-74	-35	-289	-419	-317	59	-846	199
56	145	81	9	217	69	26	-274
55	-247	68	-553	-28	-91	337	-67
28	123	103	-435	2	127	-736	-6
=>
-6	-736	127	2	-435	103	123	28
-67	337	-91	-28	-553	68	-247	55
-274	26	69	217	9	81	145	56
199	-846	59	-317	-419	-289	-35	-74

329	-560	97	51	94	339	71	189	-586	-689	85	86
232	374	-537	354	480	-48	-567	176	-88	295	155	-32
210	-346	111	24	98	441	103	-96	-414	-438	-93	221
-345	221	-466	-54	-5	379	-504	567	-90	81	387	236
220	123	206	130	134	-222	234	-359	211	254	-225	-59
443	-252	121	335	433	-352	91	207	-501	-438	125	-382
=>
-382	125	-438	-501	207	91	-352	433	335	121	-252	443
-59	-225	254	211	-359	234	-222	134	130	206	123	220
236	387	81	-90	567	-504	379	-5	-54	-466	221	-345
221	-93	-438	-414	-96	103	441	98	24	111	-346	210
-32	155	295	-88	176	-567	-48	480	354	-537	374	232
86	85	-689	-586	189	71	339	94	51	97	-560	329

-428	658	232	1	163
-146	166	-124	3	20
434	-588	-259	-13	-115
=>
-115	-13	-259	-588	434
20	3	-124	166	-146
163	1	232	658	-428

405	-254	-335	-2	-233	622
-39	-449	408	25	-411	340
449	-261	-233	450	443	456
-630	430	-104	-86	263	326
135	712	-395	-39	271	-359
789	565	-115	137	-296	-114
-51	-213	499	136	323	-525
361	-226	553	145	282	-432
166	217	-161	-131	544	-457
440	-399	127	318	456	118
321	-278	-319	134	223	501
=>
501	223	134	-319	-278	321
118	456	318	127	-399	440
-457	544	-131	-161	217	166
-432	282	145	553	-226	361
-525	323	136	499	-213	-51
-114	-296	137	-115	565	789
-359	271	-39	-395	712	135
326	263	-86	-104	430	-630
456	443	450	-233	-261	449
340	-411	25	408	-449	-39
622	-233	-2	-335	-254	405

150	408	658
148	662	371
-381	-406	-691
790	-25	320
=>
320	-25	790
-691	-406	-381
371	662	148
658	408	150

72	355	643
527	509	50
690	115	247
677	326	87
651	78	349
63	567	454
671	313	100
249	610	116
660	75	325
609	69	413
615	382	57
79	344	643
=>
643	344	79
57	382	615
413	69	609
325	75	660
116	610	249
100	313	671
454	567	63
349	78	651
87	326	677
247	115	690
50	509	527
643	355	72

-216	-23	490
-460	-159	-594
-129	-276	-504
-349	116	-152
250	391	-251
-507	218	32
-282	-368	-209
-211	-110	-253
-819	-51	-726
-372	-235	-109
32	145	459
-415	-169	-338
=>
-338	-169	-415
459	145	32
-109	-235	-372
-726	-51	-819
-253	-110	-211
-209	-368	-282
32	218	-507
-251	391	250
-152	116	-349
-504	-276	-129
-594	-159	-460
490	-23	-216

-238	676	629	135	-641	339	171	274	564	309	616
-159	-559	-29	286	205	-345	-343	44	-545	-250	-222
79	428	333	-349	-595	-442	-308	83	99	487	17
-324	-163	417	508	-18	171	18	263	-106	-257	122
=>
122	-257	-106	263	18	171	-18	508	417	-163	-324
17	487	99	83	-308	-442	-595	-349	333	428	79
-222	-250	-545	44	-343	-345	205	286	-29	-559	-159
616	309	564	274	171	339	-641	135	629	676	-238
